Below is a small trained network, with its code and all its weights. Each question gives an input and a class and asks what happens when units are switched off, that is, made to give their printed mean instead of their output.

import numpy as np


def w(rows, s, z=0):
    codes = np.array(rows[::2]) - 128.0
    scale = np.full(codes.shape[1], s)
    scale[-1] = z or s
    return codes * scale


def f(y):
    return y / 2 * (1 + np.tanh(0.7978845608 * (y + 0.044715 * y**3)))


def log_softmax(a):
    a = a - a.max(-1, keepdims=True)
    return a - np.log(np.exp(a).sum(-1, keepdims=True))


def net(x, mask):
    res = np.array(x, float).reshape(1, 3) / 4 @ E
    y = f(res @ A[0][:, :-1].T + A[0][:, -1])
    res = res + np.where(mask, y, B[0][:, -1]) @ B[0][:, :-1]
    return log_softmax(res[-1] @ U[:, :-1].T + U[:, -1])


A, B = {}, {}
E = w([
[137,30,140,125,138,140,167,19,140,41,100,119],'x0',
[223,124,153,107,229,92,96,87,137,175,160,144],'x1',
[133,214,122,127,89,139,127,87,253,169,161,113],'x2',
],0.012)
A[0] = w([
[165,120,130,125,160,122,127,114,112,122,132,127,68],'n1',
[133,116,117,124,131,128,123,74,152,110,127,140,69],'n2',
[67,135,127,130,76,117,136,149,140,104,125,131,66],'n3',
[58,87,131,129,69,132,149,105,108,72,109,107,123],'n4',
[138,147,156,122,136,115,149,148,155,156,140,108,106],'n5',
[151,88,128,128,176,123,118,185,4,132,120,135,105],'n6',
[46,146,118,134,54,142,142,159,133,103,118,121,200],'n7',
[114,155,131,128,116,129,122,212,89,162,134,126,54],'n8',
[79,113,123,134,92,126,140,131,116,103,129,124,148],'n9',
[99,59,136,128,116,136,134,103,51,82,125,135,139],'n10',
[158,195,121,130,135,124,114,140,192,174,132,124,116],'n11',
[137,89,128,129,130,133,140,41,162,87,121,123,16],'n12',
[41,141,108,136,53,149,139,160,146,102,105,121,93],'n13',
[150,97,129,130,128,139,139,40,144,97,129,118,117],'n14',
[78,135,124,134,87,140,136,149,147,130,130,121,71],'n15',
[109,148,129,128,94,135,131,87,212,119,131,126,2],'n16',
],0.019,0.016)
B[0] = w([
[85,82,78,129,126,106,143,112,128,91,83,109,151],'n1',
[114,169,162,136,127,89,143,137,155,136,123,127,156],'n2',
[142,155,153,106,138,126,119,141,145,170,153,127,173],'n3',
[164,165,27,143,111,196,101,121,122,121,117,149,232],'n4',
[140,174,104,153,106,153,119,119,139,126,131,137,152],'n5',
[97,143,252,118,98,58,159,140,167,147,163,108,240],'n6',
[96,60,173,119,171,45,157,122,128,114,108,98,252],'n7',
[109,57,121,132,151,82,142,87,122,89,81,113,180],'n8',
[149,130,76,143,146,188,104,124,96,121,109,151,190],'n9',
[153,108,21,139,158,177,102,113,105,114,92,140,248],'n10',
[157,184,116,121,107,196,112,146,125,148,169,150,206],'n11',
[139,149,247,96,121,94,135,139,156,166,205,124,192],'n12',
[114,152,213,125,84,104,141,133,156,136,158,119,223],'n13',
[75,94,167,133,122,68,149,151,106,121,107,111,216],'n14',
[146,150,167,128,129,111,125,137,113,138,164,149,164],'n15',
[98,32,125,130,168,52,140,116,93,97,67,108,167],'n16',
],0.017,0.024)
U = w([
[67,25,135,133,180,46,178,135,89,80,40,91,99],'0',
[108,192,230,105,53,90,175,189,197,186,231,107,254],'1',
[202,197,14,174,91,254,85,141,84,122,95,193,23],'2',
],0.0088,0.0044)

Each question gives the input, the list of numbers given to net, and the class t.
The units are the neurons (one row each of A and B). Each row of codes is followed by its name. A weight is (code - 128) times the scale printed after its matrix; where a second scale follows, it is the last column's (A, B and U).
mask holds one flag per neuron, in row order. A switched-off neuron (its flag False) gives its mean, the last column of its row in B, instead of its output. The means were averaged over made-up inputs and are rounded, as every weight is.
A unit's drop is (log p(t) with every unit on - log p(t) with that unit switched off) / (log p(t) with every unit on - log p(t) with every unit switched off).
The circuit of an input: a set's keep is (log p(t) with only the set's units on - log p(t) with every unit switched off) / (log p(t) with every unit on - log p(t) with every unit switched off). Starting from the 12 units with the biggest drops (on a tie, the unit counted first), units are removed one at a time, each time the one whose removal leaves the highest keep (on an exact tie, the one counted first), for as long as the keep stays at least 0.8.
units of the circuit, in order: the units of the circuit, biggest drop first
most important unit: the unit with the biggest drop
top k neurons: the k neurons with the biggest drops, biggest first
drop when u is switched off: that unit's drop, to one decimal
input [5,1,2], class 1: top 3 neurons -> (n12 n7 n8)
input [6,7,2], class 1: units of the circuit, in order -> (n12)
input [0,3,-6], class 1: top 4 neurons -> (n6 n7 n8 n16)
input [-4,-3,0], class 0: top 2 neurons -> (n6 n8)
input [1,-7,8], class 0: top 3 neurons -> (n16 n7 n6)
input [-8,-2,0], class 0: top 4 neurons -> (n8 n12 n6 n7)
input [-3,3,-8], class 1: top 2 neurons -> (n6 n7)
input [1,-4,-4], class 2: top 3 neurons -> (n4 n14 n10)
input [3,3,1], class 1: top 4 neurons -> (n7 n10 n16 n8)
input [8,7,4], class 1: top 2 neurons -> (n12 n10)
input [-5,1,2], class 2: top 3 neurons -> (n6 n13 n12)
input [8,4,4], class 1: top 2 neurons -> (n12 n7)
input [-5,2,8], class 2: top 2 neurons -> (n6 n11)
input [3,-8,5], class 0: top 3 neurons -> (n7 n16 n6)
input [6,-6,-6], class 2: most important unit -> n4
input [5,-1,-1], class 2: drop when n7 is switched off -> 0.1
input [3,-8,-4], class 2: drop when n4 is switched off -> 0.9
input [-2,7,-4], class 1: drop when n6 is switched off -> 0.3
